In the rows, 128 means zero.
Each row of numbers belongs to one of the things below and depends on some of the facts about them. Some rows are named. Which thing is each other row?

Some facts about the things:
μ 142 <- babro, vovus
μ 762 <- batro, kerun, klizon, plaplo
μ 712 <- bedi, fabi, griskor, logrutre, skeme, sketre
μ 566 <- brugras, drupo, nefo
μ 57 <- dabro, kladrom, toso, vabur
μ 230 <- deskosos, gosom, greto, plodar, segretril, trika, tripugrel
μ 76 <- draflu, gedi, grumigro, seklim
μ 147 <- fabrom, geku, gruba, lamir, plaskubek
μ 957 <- fudraska, lotol, mista, neklol, plemak, romis
μ 256 <- fugar, kubul, laber, zubran
μ 899 <- grestus, grodros, stabra
μ 51 <- gruplis, gruvu, vevedrek
μ 417 <- kluflis, skiflas, stumeplis
μ 113 <- kupa, sotoso, trireflir
μ 88 <- plinokil, skuboflin
β:
greto > kerun > trefle > nefo > skiflas > plezan > sketre > gogra > foplaskis > grestus > plaskubek > neklol
gruvu > zubran > logrutre > makil > fabrom > vovus > pliplus
kogro > nostum > grumigro > deskosos > kupa
plinokil > gosom > nunu > romis > buflak > geku > bedi
rabraplek > vekor > plodar > brepum > nugis > flustim > klizon > drupo > skopes
skuboflin > zoga > gruplis > nobik > laber > toso > dristen > kisteku
sotoso > lamir > seklim > babro > stavak > skeme > kladrom > mista > tedul
stumeplis > kubul > trika > fudraska > grodros > vevedrek > batro > dabro > fabi > trireflir > sazor > gruba > draflu
tripugrel > fugar > zoli > lotol
vimi > plemak > plaplo > vabur > segretril > stosiki > klori > brugras > drinodes > stabra > griskor > gedi > kluflis
ω rabraplek <- babro, kladrom, lamir, mista, seklim, skeme, sotoso, stavak, tedul
ω skopes <- batro, dabro, draflu, fabi, fudraska, grodros, gruba, kubul, sazor, stumeplis, trika, trireflir, vevedrek
ω zoga <- bedi, buflak, geku, gosom, nunu, plinokil, romis
ω zustese <- brepum, drupo, flustim, klizon, nugis, plodar, rabraplek, skopes, vekor
ω noklem <- brugras, drinodes, gedi, griskor, klori, kluflis, plaplo, plemak, segretril, stabra, stosiki, vabur, vimi
ω dristen <- deskosos, grumigro, kogro, kupa, nostum
ω drinodes <- dristen, gruplis, kisteku, laber, nobik, skuboflin, toso, zoga
ω brepum <- fabrom, gruvu, logrutre, makil, pliplus, vovus, zubran
ω vimi <- foplaskis, gogra, grestus, greto, kerun, nefo, neklol, plaskubek, plezan, sketre, skiflas, trefle
ω sazor <- fugar, lotol, tripugrel, zoli
[babro, dabro, foplaskis, fudraska, grodros, gruplis, klizon, kubul, nefo, nugis, nunu, seklim, sketre, skuboflin, sotoso, stabra, tedul, toso, tripugrel, vekor, vovus, zubran] π 195
[batro, buflak, deskosos, drupo, fabi, fugar, geku, gogra, grestus, greto, gruba, gruvu, kerun, kladrom, kogro, makil, neklol, nobik, nostum, plezan, plinokil, pliplus, plodar, segretril, stavak, stumeplis, trika, vevedrek] π 965
[bedi, brugras, draflu, fabrom, flustim, gedi, gosom, griskor, grumigro, kisteku, klori, kluflis, kupa, laber, lamir, logrutre, lotol, mista, plaplo, plaskubek, plemak, romis, skeme, skiflas, stosiki, trefle, trireflir, vabur, zoli] π 759

Some rows with their names:
brepum: [186 150 109 165 189 122  84  94 171 123 127  87 171 125 186 137 111 123
 110 193 160  75  77 124 181 144 146 138 136 135 149 109 175 172 153 118
 107 125 149 111 141 123 122  91 110 142 116 104 120]
nugis: [117 108 124 131 123 133 142 103  92 132 105 154 136 119 164 176 130 153
  97 165 103 119 117 119 100 132 124 162  97  89 122 164 168 124 140 150
  90 161 131 114 150 135 125 133 136 110 191 112 172]
flustim: [111 112 154 123 143 116  94 134 128 148 169  91 108 170 124 119  95 159
 145 119 145 122 163 143 107 138 136 131 124 106 141 128 127 125 127  94
 146 104 136 123 167 127 136 154  76 144 151 117 103]
fabrom: [129 140 171 110 125 106 120 130 174 130 155 115 110 141 113 126  85 109
 156 120 147 144 178 124 124 146 150 137 135 132 149 150  97 163 147 102
 175 105 136 156 144 137 133 163  47 107 124 156  88]
gogra: [122 131 113 104 141 193 100 148 103 140  97 122 130 122 166 105 169 141
 145 107 115 133 145 138 152  98 102 131 128 166  97  88 105 101 115 131
 130 124 108 118 100 125 147 111 210 138 106 132 108]
foplaskis: [134  89 151 140 145 153 140  65 112 124 109 163 127  93 162 152 132 159
  95 149  84 116 137 118  77 115 118 152 107 101 108 135 157 108 149 141
  99 164 137  97 133 129 146 138 143 128 165 124 172]
stavak: [119 144 103  96 130 165  92 179  83 143 102 114 145 140 163 117 172 136
 156 132 136 128 121 145 165 117 106 126 119 150 102 116 120 124 121 126
 123 125  98 129 111 131 133  96 204 126 119 146 120]
grumigro: [134 130 159 142 108  74 132 136 141 115 170 101 126 166  91 138  85 155
 159 115 160 138 142 138 104 146 163  74 124  99 147 118  83 114  98 120
 150 114 112 106 162 105 131 159 113 129 130 138 103]
nostum: [126 166  95  97 118 156  97 165  78 130 109 115 142 135 146 131 153 164
 158 130 145 143 100 140 174 131 104 120 114 171 122 124 113 126 102 154
 117 127 103 144 111 136 126  92 215 144 131 141 104]
kogro: [124 180  96  89 107 146 106 181  76 126 102 113 142 143 145 147 148 163
 162 138 146 142  91 142 181 138  94 124 100 169 124 123 107 125  98 144
 117 128 106 149 111 131 128  97 214 152 127 139 106]
trefle: [112 122 155 143 117  95  99 139 120 134 152  84 111 168 120 152  87 171
 158 131 150 138 152 134 126 143 131 133 115 122 145 122 120 100 126  94
 148 108 148 133 160 110 141 171  83 156 147 137 106]
nefo: [173 143 126 123  70  93 145  69  98  92  79 184 141 102 106 165 113 107
 112 129 101 129 135  96  95 106 139 172 113 112 129 156 145 108 149 194
 149 173 149 171 125 108 113 136  81 119 133 157 192]
kerun: [118 184 111 123 114 181 142 200  74 138  75 108 119 136 134 122 178 116
 153 118 139 174  80 103 188 129  94 146 131 174 136 107 128 135 111 117
 131 122 136 157  62 128 119 117 175 153 138 116 106]
neklol: [127 113 134  97 170 203 146 120 171 144 101 140 125 110 146  73 207  87
 102  42 142 139 153 116 126  92 127 111 168 141  97 102  91  95 102 117
 142 126  94  95  75 109 143 120 217 120  89 132 126]
toso: [152 110 119 119 107 102 152  71  98 109 121 183 136  98 132 165 111 138
  94 137  92 121 139 120  95 124 122 149 106  98 106 165 129 138 150 158
  90 168 129 130 130 130 141 138 146  95 146 136 167]
plinokil: [141 171  94 108 100 152  77 196  88 127  96 129 143 122 136 142 150 107
 175 123 145 175  96 138 171 133 100 115 152 167 114 142  86 143  89 152
 118 117 131 170  93 147 118 103 182 122 111 141 104]
noklem: [178 111 121 220 184 119  84  74 131 135 137  95 173 116 151 129 103 163
  99 192 139  71  81 102 163 136 119 133 155 152 164  84 147 148 152 120
  97 131 125 108 116 128 110 106 111 142 106  99 122]
gedi: [123  74 183 137 164 135 134  87 204 142 189 114 106 149 122  92 107 148
 135  75 119 113 192 126  64 116 156  92 155  86 120 112  93 100 122 106
 165 110 102  79 148 105 151 161  99 116 109 133 113]
klori: [ 99  95 161 143 140 130  94 123 149 145 182  94 107 156 120 126  84 180
 156 123 130 124 165 128 105 138 118 120 131 111 128 109 127 114 134  97
 149 106 136 108 149 119 140 166  88 144 143 123 107]
trika: [108 180  84  91  89 128 122 167 118 117  90 114 124 127 113  92 159 105
 126 137 113 152 117 127 183 123 114 139 126 191 119 105 101 127 120 132
 136 120 105 163 134 141 126  85 178 104  98 130 104]
sotoso: [120 148 106 136  60  92 191 137  83 100  97 169 147  95 106 172 132  93
 119 190  96 137  98 111 111 142 134 142 100 112 136 187 158 135 146 148
 105 164 111 140 130 135 112 137  87 100 156 126 163]

Which thing is each row?
[168 112 126 181 225 117  96  63 156 125 149 112 176 111 150 114  90 168
  91 153 144  60  82 137 162 138 133 103 134 155 172 102 162 156 145 127
  82 128 130  91 109 148 129 117 148 165 116 129 109] | dristen
[117 124 130  92 158 191 117 113 165 154 118 159 116  97 164  61 159  88
 126  61 104 130 179 125 136  94 123 130 155 170 110 110  72 155 136 148
 147 125 108 143  84 161 136 103 181  85  92 162 106] | gruba
[154  74 125 192 239 134 114  65 177 149 126 101 142 119 183 110 127 116
  82 136 138  51 132 121 137 111 149 109 162 158 142  68 162 147 160 116
  97 127 150  81 131 156 123  88 114 138 122 117 150] | sazor
[144 123 127 187  96 104 181 127 136  96 127 181 144  77 120 129 138 112
  78 128  78 144 121 115 110 120 157 103 116  92 134 171 141 139 107 148
 101 159 156 121 128 133 127 120 111  80 169  84 196] | grodros
[117 126 135 142 143 174 178 108 122 144 108 169 107 103 143 137 151 122
  79 141 105 135  99  82 109 128 126 160 103  93 139 174 205 146 149 143
 105 162 137 132  85 145 126 144 102 123 192 101 170] | klizon
[177 121 103 193 189 121  82  93 140 156 127  95 157 126 171 121 117 117
  85 186 152  47  91 128 174 125 130 112 131 122 172 110 161 169 144 133
 102 120 124 131 151 140 111 111 114 144 129 101 115] | zustese
[154 128 117 120  79  82 189  89 104 102 115 176 131  94  93 171 123 105
  90 114 128 125  94 109  99 136 126 148 113  86 106 159 161 149 123 148
  99 165 141 148 139 105 121 131 142 114 141 120 183] | gruplis
[115 151 107  80 120 152 143 147 133 132 106 139 128 126 119  90 174  76
 142  71 149 121 124 134 161 107 134 129 142 147  92 107 113 143 101 147
 137 137 111 149 126 111 118  88 210 113  84 128 128] | vevedrek
[166 151 100  68 122 169  97 126 141 135  86 153 143 128 132  71 156  83
 133  71 118 124 154 125 142  85 120 137 147 156 108 123 111 133 121 183
 177 126 113 176 112 136 113  90 156 119  89 167 126] | drupo
[136 148 105  85 120 162 108 146 141 136  97 145 136 113 140 108 139  97
 157 112 132 151 128 120 143 120 104 122 161 175 107 127  64 153 121 159
 138 121 113 168  80 154 128 112 188  93  98 167  86] | geku
[136 125 130 152  81  84 177 102  93 103 105 166 160 116 137 179 137 104
 124 166 111 121 114 118  84 125 154 108 106  80 118 164 127 105 135 167
 103 168  98 123 141 110 124 129 138  91 160 129 175] | seklim
[130  84 181 138 160 140 128 100 192 147 170 141 100 122 121 101  91 112
 135  82 123 125 210 117  94 115 142 132 153 136 139 125  90 145 150 104
 180 103 133 119 130 131 148 184  58 124 123 169  90] | plaskubek
[116 105 177 138 151 118 155 143 164 141 170 119 127 162 101 103 135 107
 118  71 171 132 167 120  91 124 173  98 156  93 129 142 112 109 126  76
 151 106 113  98 132 106 143 170  84 125 136 140 142] | mista
[146 198  98  65  80 116 137 174 103 111 107 120 143 126 113 122 173  83
 156 102 161 147  94 135 176 131 121 134 127 153  94 120 132 151  83 140
 139 141 115 173 136  95 113  83 197 128  85 128 113] | gruvu
[102 123 117 133 105 116 152 105 145  95 131 169 150  48 147 161 144 131
  73 147 100 108 137 126 101 146 118 158 114 126  92 202 159 110 136  85
  81 157 125 120 180 134 138 127 136  78 165  88 145] | vovus
[ 83  70 182 120 176 169 139  95 208 138 183 138  74 133 121  84  91 169
 180 105  95  91 186 148  70 113 100 145 132  85 118  98 163 101 155  93
 153  81 148  99 141 128 126 137  80 164 107 127  60] | kluflis
[117 106 134 120 125 119 156  65 124 124 128 186 134  91 151 150 121 119
  92 124  88 112 144 112  94 118 147 152 114 107 115 157 134 134 158 158
  99 168 133 123 148 139 133 128 133  83 152 143 193] | dabro
[160 115 166 121 126 114 111  85 171 125 166 122 116 160  79  97  76 141
 152  77 134 130 191 110  86 116 144 140 151 117 135 125 107 123 141 137
 208 110 148 162 138 120 127 153  40 135 101 170 130] | brugras
[ 84 111 169 129 117 126 136 132 154 118 151 114  88 127 116 141  82 161
 209 145 124 111 152 163  98 128 103 150 114 106 156 104 152 112 130  92
 150  84 163 137 159 118 116 153  69 185 127 125  54] | skiflas
[112 117 153 129 102  83 105 117 132 129 177 101 121 147  96 140  75 156
 156 119 151 130 156 121 106 144 135 121 141 122 135 129  91 136 126 110
 155 114 127 148 164 117 130 163  91 122 113 146 109] | vabur
[ 90 185  96  72  74 146 135 182  92 114  83 123 113 125 150 134 151 114
 211 145 130 123  95 163 167 122  83 150 110 146 135 106 141 119 117 161
 120 104 130 170 123 137  90  71 184 152 108 120  61] | stumeplis
[140 133 110 139 143 188 138 181 183 125 119 153 132  76 138  57 192  92
 109  77  86 153 152 133 141  88 125  83 155 148  96 105  88 121  65 118
 146 119 122 114  84 125 147 112 173 104  98 128 105] | grestus
[139 105 121 207 208 141 102  69 173 147 136 111 159 118 178  87 117 120
  76 146 137  61 116 129 172 112 154 127 141 139 174  81 150 149 169 125
  87 120 146  91 134 149 122  91 117 136 115 106 152] | skopes
[129 147 160 116 120  90 144 176 146 132 180 111  87 164  95 128 102 117
 169 135 138 148 125 152 116 147 139 121 117  80 150 126 151 146 108 112
 157 106 160 122 149 108 109 156  35 167 113 112 105] | logrutre
[130 151  97 126  60  66 165 103  99  95  88 148 130 108  98 182 130 127
 101 174  92 133 106  99 117 140 136 149  97 147 131 162 157 125 136 149
 116 169 138 155 154 150 116 116 119  90 162 125 180] | tripugrel

